Each row of numbers belongs to one of the nodes below and depends on some of the facts about them. Some rows are named. Which node is each other row?

Facts:
Δ: points at; σ: is of sort; χ: uses; ζ: sits directly inside
droter σ:156 χ:grefli kluklas ζ:klabrer
drafim σ:156 ζ:klabrer
klomedar σ:87 ζ:stokles
trosam σ:673 ζ:plege
floklin Δ:gimi
rigrur σ:87 ζ:floklin
bipive Δ:keflu kerum kiplaplik
vuklek Δ:stokles trafon σ:560 ζ:zuplo
kluklas χ:zevo brebrur
drudrur Δ:stusi trafon rigrur σ:599 ζ:nodrik
zomikle σ:560 ζ:kerum
flesus σ:599 χ:lopli ζ:grilo
brazor σ:132 ζ:pleva
kleflor Δ:stusi samol σ:722 χ:pliskimum ζ:klovir
treklu Δ:klabrer nugrim σ:722 ζ:grilo
zevo σ:722 χ:gume ζ:plege
keflu σ:156 ζ:plefel
kagu Δ:nogralu σ:722 ζ:buna
kiplaplik σ:87 χ:stagro ζ:plege
gumutrur σ:156 χ:broplos ζ:doske
trepli Δ:trita gufa flusta
grefli σ:156 χ:gume ζ:kluklas
plezen Δ:robu postuk σ:156 ζ:kerum
goklu Δ:brebrur kludis drafim flimo
buna Δ:komu
kare Δ:trosam σ:599 ζ:sigrata
trafon σ:599 ζ:stokles
drozi Δ:danonuk
pibru Δ:keflu brebrur brazor rigrur σ:722 ζ:flegral
pliti σ:132 ζ:goklu
sisor Δ:gufa brazor σ:132 ζ:gogris
treduk σ:132 χ:skipil ζ:gume
druris Δ:nubra kludis σ:156 ζ:robu
nagrebik σ:722 ζ:robu
ritrofler σ:132 ζ:ziste
flasik σ:87 ζ:kerum
brufak σ:722 ζ:puplol
flusta σ:673 ζ:gaplan
gogris Δ:befle
samol σ:673 ζ:gaplan
rosir σ:722 ζ:klabrer
keskes χ:gume
fipok Δ:tegriklun σ:156 χ:skipil ζ:grilo
panir σ:156 ζ:puplol
flaskor Δ:nugrim σ:132 ζ:stofan
debrun σ:87 ζ:plefel
nubra σ:156 ζ:ziste
flepla Δ:fletumes σ:673 ζ:lipli
nodrik Δ:kiplaplik
droklilum Δ:rosir σ:599 ζ:guseze
danonuk σ:132 ζ:keskes
fudrom σ:599 ζ:gufa
zolavuk σ:87 ζ:flegral
ziste Δ:panir χ:grefli
brebrur σ:87 χ:gume ζ:klabrer
stusi σ:132 ζ:stokles
lopli σ:560 χ:gume ζ:lipli
nugrim σ:132 ζ:taklas
sketur Δ:panir σ:560 ζ:grilo
flimo σ:132 ζ:fizak
rigun Δ:keflu nubra treduk σ:599 ζ:drozi
flida Δ:nogralu stokles limusi rigrur σ:132 χ:stagro ζ:floklin
klegra Δ:zaskenar danonuk gimi σ:87 χ:kiplaplik ζ:robu
nagrakles Δ:stustu nubra σ:599 ζ:nodrik
broplos χ:grefli
tegriklun σ:132 ζ:stokles
faflibrem Δ:zevo σ:599 ζ:puplol
skupen Δ:zevo rosir σ:722 ζ:gimi
midren Δ:fletumes nugrim gimi flusta σ:87 ζ:kluklas
briplo Δ:flimo σ:132 ζ:plefel
tovum Δ:drafim gragroma χ:kleflor
pegigrol σ:87 ζ:pliskimum
grusku σ:722 ζ:zutrenom
plege Δ:flosozim droter
postuk σ:599 ζ:nogralu
skovo Δ:zutrenom robu klovir
droplos σ:87 ζ:plege
pledodul Δ:befle σ:560 ζ:plege
komu σ:599 ζ:grabedre
flegral Δ:klabrer brufak
sigrata Δ:zevo
plogal σ:132 ζ:broplos
pogrek σ:673 ζ:skepla
zaskenar σ:673 χ:plogal ζ:gume
befle σ:722 ζ:taklas
grodrem σ:599 χ:grefli ζ:pleva
gruvuplum Δ:troplok σ:132 ζ:klovir
puplol Δ:trita gragroma
fisal Δ:komu klabrer plogal σ:156 χ:zevo droplos ζ:grilo
flupogik Δ:stuski klabrer σ:722 ζ:kluklas
fizak χ:grodrem
steboplim σ:599 ζ:puplol
stagro σ:156 χ:gume ζ:skovo
rozu σ:560 ζ:lipli
fibrestu σ:560 ζ:ziste
grogre Δ:fudra σ:87 ζ:fudra
gragroma σ:156 ζ:klabrer
stuski σ:722 ζ:puplol
rumo σ:673 χ:pliskimum ζ:stofan
taklas Δ:trita grabedre
flalen Δ:keflu fudra σ:560 ζ:skepla
fesu Δ:klomedar σ:673 χ:gume plogal ζ:drozi
paplol Δ:flirus σ:156 ζ:nogralu
stustu σ:132 ζ:gogris
pleklir Δ:zomikle σ:87 ζ:skepla
limusi σ:722 ζ:kluklas
skipil σ:87 ζ:nodrik
tuzerun Δ:zevo danonuk grabedre panir σ:722 ζ:stokles
plafon σ:673 χ:briplo ζ:troplok
flirus σ:87 ζ:keskes
vograr Δ:pliskimum pogrek σ:132 ζ:keskes
pliskimum χ:brebrur
flosozim σ:599 ζ:plege
migu σ:722 ζ:grilo
trita σ:156 ζ:getrus
tadir Δ:postuk σ:87 ζ:zutrenom
zubral σ:722 ζ:robu

Named rows:
[-11   9  -9   7   1 -14  -8  -7  13  18  11 -24  12   8  11   4  -9 -13
   0  -5   7   8 -14   8   6  -2  -1] : tadir
[ 11   1  11   9  -5   1   1 -25   1  -5  -3  29  10  18  -6 -20   4  -1
 -18 -10   3   2 -16  19  20  19  -4] : treduk
[ 38 -31 -43  -4  -3  -9   9 -28   5 -14 -10   1   1   6 -27   4   2   2
 -29 -23   3  -2 -18  41  11  43 -32] : grefli
[  2  22 -12  11   9 -10 -17  -4  12  -1  -2   6  11  11  -3  17   9 -22
  -1  -2  -7   9 -10  16   8 -20   3] : grusku
[ 11 -21  -5   9  17  13   4  40 -25 -13   2 -20  -7  -9 -23   4  -4   3
 -19 -22  19  -1 -10  19  51   8 -31] : broplos
[ -5  -2   5  15  28  14 -11  43   0   1  -5 -12   6 -23   0   6 -20  -6
   5  -5  12  -6  -4 -29  15 -11  -9] : taklas
[-10  14   3   5  15  20   8  42  -3  -3 -10 -30   0 -11   5   0 -15   5
   8   6  13   3 -13 -20  14 -20 -16] : robu
[-13  -6   9  18  24  12 -15  47   1  -3  -2 -10   5 -24  -2  -3 -15  -5
   5  -4  10  -7  -3 -22  14  -9 -13] : trepli
[-11  14   7   5  15  19   3  42  -2   0  -9 -31   0 -14   3   2 -13   2
   7   5  13   1 -12 -19  14 -20 -16] : zutrenom
[ -7   9 -11   8   4 -14  -4   1  10  13   8 -18  12   9  14  -6  -5 -10
  -1  -6   3   5 -13   5   5   0   2] : zolavuk
[ -3   7   5  15 -27 -31 -27   3  11  10   5  -6  13   0 -26  15  20 -22
  -8   6  -9   6  -4   3   0 -20   5] : treklu
[ -3   2   3  12  26  18 -11  35  -2   5 -10 -23   5 -21   1  12 -23  -6
   6  -4  14  -4  -7 -31  17 -15 -11] : sigrata
[-10 -10 -21   2 -15  -3 -23 -14  17   4   0  11  11   6   3  11  -8  -8
  -7   4   9  -5 -20   5  -9  -9  -6] : paplol
[ 23 -10  16   6 -48 -13   3 -39   2  18  -5 -19   9   7 -26  -6   3   2
 -19  -6   7  -3 -13  10   8  18  -3] : flesus
[ 24  13  53  26  -7  34  19 -20  -6   5  -6  11   0  -6   0 -15  -5  27
  -1   4  21   0  -6 -18  29  -4 -19] : pliskimum
[-30   0  -5  -2   1  -9  -5   4   4  19   9  -9  15   7  15  -7 -16  -2
  -7  -1   8   4 -19 -10   0  24   0] : fibrestu
[-18  -7 -12   6   0  -6 -15  -2  17   6   4  11  12   6   3  -7 -10 -15
  -3  -4   5  -3 -17  14  -1   3   1] : nagrakles
[-15 -11   5  -4 -25 -18 -13  -1  -2  35  -1 -35  19  -2  -6   2 -18 -10
  -8  -6   8  -2 -14 -27   0  21  14] : sketur
[  3  -4 -28  -1 -10   1 -13   4  13  -6 -11  24  13  11   9  -7   1  -1
  -9   3   4  -9 -17  -3 -10  -3   2] : gragroma
[-23  -3  14  15  26  17 -13  44   6  -5  -5 -13   3 -22  -4 -17 -23 -11
   6  -4  12  -6  -9  -8  17 -13 -12] : goklu
[ -8  13  -6   1   5  -4  -8  12   8  -4 -11  10  14  11   5 -11   1 -11
  -7  -1  -3   1 -18   3   1   3   6] : flimo

Rows to name:
No name comes twice in this set of rows, the named rows included.
[-17   3  -4   6   5  -7 -16   2  13   4   0  16  15   8   1  -3  -6 -17
  -7  -1   0   1 -17   8   3   4   3]	briplo
[-22   3  10  11  18  15  -7  33   4   7  -1 -28   1 -18  -3  11 -25  -6
   9   2  16   2 -12 -14  17 -20 -20]	skovo
[ 23 -17  -2  14  20  17   0  25 -19  -3  -3 -11  -2 -14 -18  13 -13   2
 -14 -24  18  -3  -5   0  44  12 -26]	ziste
[ 12 -28 -29   1  -6 -11  -4  -9 -13  -3  12   7   4  17 -17  10   6  -3
 -31 -23  13   0 -16  40  33  23 -15]	grodrem
[-16   1  -9  10   3 -16 -19   8  10   7   9  22  15   4   4   6   3  -9
  -9   4  -1   4 -12  -7  -4   2  -4]	flaskor
[ -5  10   7  10  22  16   1  57  -3  -9 -14 -16   3 -17   5 -17  -5   4
   5   1   7  -8  -7 -24  13 -14 -11]	gufa
[ 13 -29  13  12 -62 -16 -13 -40   9  14   4   9   9   2 -34   0  11   6
 -23   4   9  -6 -12  10   0   9 -14]	fisal
[  7  28 -12   7   7  -9 -10  -6  10  -1  -7   0  11  14   0  13  14 -18
  -2   2  -8  10 -12  12   5 -20   4]	befle
[-17   4   9  10  17  16  -6  38   1   3  -3 -27   2 -18  -1   2 -20  -3
   7   4  14   0 -11 -17  15 -18 -17]	gogris
[ -8   9   4  11  17  12   2  56  -6  -5 -10 -16   2 -19   6  -8  -2   9
   5   3   8  -4  -5 -31  12 -14 -15]	fletumes
[ 14   0 -34  -3  -6   4 -14  -3   8   3 -13  18  14  10  12  11  -2   1
  -9  -1   7  -8 -16 -13  -9  -5   3]	panir

Now the same nodes, written a new way:
Some rows with their names:
[ -1  -2   4   0  13  -4  -3  -2  -1  -1  -5  -4 -10  -1  -1   0  -2   2
   0  -5  -1   2   9  -3  -6  -4  -2  10] : stusi
[  0  -1  -4   7  15  -4  -4   4  -4  -1  -3  -6 -11   8  -1  -1  -2   1
  -1  -1  -1  -2   6  -2  -5  -1  -3   5] : flida
[ -2   4   2  -5   9  -4  -3   0  -4   2  -5  -1 -10   0   1   0  -1   2
   0  -5  -1  -1   9  -3  -6   0  -2   8] : nugrim
[ -2   6   2  -2   9  -4  -3   1  -4   2  -5   0 -10   2  -1  -1  -1   2
   0  -4  -1  -2  10  -2  -5   1  -3   5] : pliti
[ 0 -4 -5  1 -2 -3 -3 -3  6 -1 -6 -6 -9  6 -8 -2 -2  1 -1  7 -1 -3 -2 -3
 -4 -7 -3  5] : paplol
[  2  -4  -4  -2  -2  -3   0  -2   9  -2  -2   3   5   4  -8  -1  -1  -1
   0  -1  -2   3 -11   0  -2  -8   9  -2] : fibrestu
[-1  4 -4 -5 -2 -4 -1  0  0 -1 -6 -2  1  4 -7 -1  2  0 -1  7 -2  0 -8  3
  1 -7  2 -2] : drudrur
[ 0  3 -5 -1 -2 -4 -2 -1 -2 -2 -5 -4 -2  0  0 -1  1  1 -1  5 -2  0 -9 -2
  2 -8  4 -2] : nagrakles
[ -1   5  29   2  -2   4  -3  -3  13   1  -8   5   6  -3  -8  -1   2  11
   8 -10  -2   6  18  -4   1  -7   6  -2] : rumo
[ -1  13   3   3   1  -3  -1  -3  -4  -1  -5  -8  13  11  -1  -1  -4  -2
   2 -10  -3   2   1  -2  -6  10  13   8] : migu
[ 0  2 -1  4  1 -4 -3  1 -3 -1 -5  1  1  2  4 -1 -2  7  0 -8 -1 -3 -1 -3
 -5 -7  5  1] : nagrebik
[ 0  3  0  6  1 -4 -3  1 -3 -1 -5  2  1  4  3 -1 -2  6  0 -7 -1 -3  0 -3
 -5 -7  5 -2] : kagu
[ 0  0  0 -6 -3  6  2 -2 -3  2  9  3  5 -4 -3 -1  0 -7 -2  2  1 -4  4 10
  9 13 -3 -3] : sigrata
[ 0 -4  2 -6 -3  3  0 -2 -4  2  7  1  9 -4 -6 -1 -1 -7 -1  4  3 -4  2 12
 11 13 -3 -2] : gogris
[ 0 -4 -1 -6 -3  5  2 -3 -4  2  9  0  2 -5  8 -1 -1 -7 -1 -1  1 -3 -1 -2
  5  7 -2 -1] : klabrer
[ 0 10 39 -6 -4 23 -3 -5 10 12 -8 13 18 -7 -8 -2 14 -4  0 -6  2 -3 22 -3
 22  1  5 -3] : tovum
[-1 -2 23 -7 -4 17  0 -4  6  8 -6  9 19 -6 -8 -1  7 -7  0 -2  0 -3 12 -2
 13  9 -3 -2] : pliskimum
[ 2 -3 -1 -5 -3  4  0 -3 -3  2  9  0  3 -5  6 -1  0 -7 -2  0  3 -3  1 -2
  8  8 -3 -2] : plefel
[ 4 -1 -1 -5 -3  4 -1 -3 -3  2  9  0  2 -4  3 -1  0 -7 -2  1  4 -4  2  1
 10  9 -3 -3] : drozi
[ 4 -1 -1 -5 -3  3 -1 -3 -3  2  9  0  3 -5  4 -1 -1 -7 -2  1  4 -4  2  1
 11  9 -3 -3] : floklin
[ 3 -5  4 -5 -3  9  3 -3  2  0  7  0  0 -5 -3  0 -1 -7 -2  0  0 -3  4  1
  9  8 -3 -2] : kluklas

Name these rows:
No name comes twice in this set of rows, the named rows included.
[ -1  -4  -4   1  16  -4  -3   5  -3  -1   1  -7 -11   3   4   0  -1  -2
  -1  -4  -1  -2   5  -2  -5  -1  -3  13]	plogal
[ -1  12  32   2  -3   1  -3  -4   9   4  -8  12  14  -3  -8  -2   7  13
  10 -11  -1   1  18  -4   3  -8  18  -2]	kleflor

The same nodes again, as new rows of numbers:
Named rows:
[ -2  -2   0  -1   1 -10 -18  -8 -30   1  28  -4 -23 -34   1] : pibru
[ -5  13 -13 -28 -25 -24   9   9  38  13 -25 -35  48   7  40] : sketur
[ 17 -10 -22 -13  11   2  -1   6  16   0 -37 -32  16  17  15] : vuklek
[ 13  75  -5   3   0   0  -1  -6  57  12  31 -44  28 -10  21] : fipok
[ -4 -10   7   2  12  19  17  -8   7  -1   4  26  14 -21  13] : guseze
[ -1  -8   0  -1  -6 -12 -16  -6 -24  -5  35  -3 -30 -17  -1] : zubral
[ 18 -12 -22 -14   6   0   0   9  22  -4 -30 -31  11  34  12] : rozu
[-24  17  22  14  15  21  24  -6  18  -1 -14  24  -4  -7   8] : fizak
[-26 -35  -5  -5 -25 -40  18 -12 -11  -2   2 -38   3  -3 -38] : flirus
[  1 -15   0  -4  -2 -12  -2   7  -8  -8  21  -8 -14  16   2] : komu
[-43  28  19 -21 -53 -26  36  -2  44  19  26  22  63 -31  52] : grilo
[ -5 -10   6   2  13  18  14  -8   7  -1   2  23  11 -18  13] : skepla
[ -4 -15   6   4   6  20  15  -5  15  -6  15  23   4   3   7] : robu
[ 11  -6 -23 -11 -25  -6  -9   1  14  -7   5 -17 -10  30  -3] : nubra
[ -9 -26  -4 -13 -14  -6 -18  30  -7 -18 -15   6 -17  39  -2] : klomedar
[ -6 -10   7   2  11  17  17  -9   6  -1   4  25  13 -20  13] : doske
[  0  -8  -3  -4   4  -4  -7  10  -9  -7   3 -14   2  11  -2] : zolavuk
[ 14   4 -31  -2 -37  -1  -9 -18  21 -15  24 -35   8  31 -20] : pogrek
[  1 -13  -4  -4  -7  -7  -5  13  -2 -11  13 -12  -2  30  -5] : rigrur
[  5  19 -24   3 -30  -7 -12   4  34  -6 -16 -15  -5  35 -20] : zaskenar
[ -4 -10   7   2  12  18  18  -9   6  -1   4  26  14 -19  14] : zuplo

Rows to name:
No name comes twice in this set of rows, the named rows included.
[-25  20   8 -14 -37 -37  -4  -4  -9  13  41  -6   7 -42  26]	treklu
[-25  27  16  -1 -24 -43   8  10  23  16   7  -8  16  -5  20]	flesus
[ 18  26 -60 -23 -51 -14  28  61  -9  31 -29 -16  -9  31 -27]	trosam
[ -8  24  -7   1 -17  -1  -2  -1  19  -4 -20 -20 -22  24  -3]	gumutrur
[-63  38  50  26 -20  41  33 -11   4  -5 -24  24 -27  27  27]	broplos
[ 20   3  -7  47 -24 -26 -17  -8  24  46 -52   4  10  12  -1]	stagro
[ -2 -11   0  -1 -17 -15 -13  -4 -17  -7  44  -1 -35   2  -6]	limusi
[ 25 -14  -7  44 -11 -19  -8   0  30  46 -76  -7  28  36  17]	lopli
[  2 -12   0  -4   7  -9  -6   4 -14  -3  13 -11 -10   1   4]	fudrom
[ 10  51 -28  -2  22 -16  -8  14  62 -14 -34 -25 -12   6 -48]	rumo
[  0  -9  22  54  -2   3   8 -16  15  42 -38  44  25 -16  15]	keskes
[ -5  24  20  -5   3  -6  -8  13   4  -1  -4 -11 -13  32 -44]	treduk
[  3 -13  -1  -3  -2 -10  -3   8  -6  -7  24 -10 -15  20   1]	postuk
[-2 -1  3  1  4 34 19 23 21  9 15 26  1  8 13]	troplok

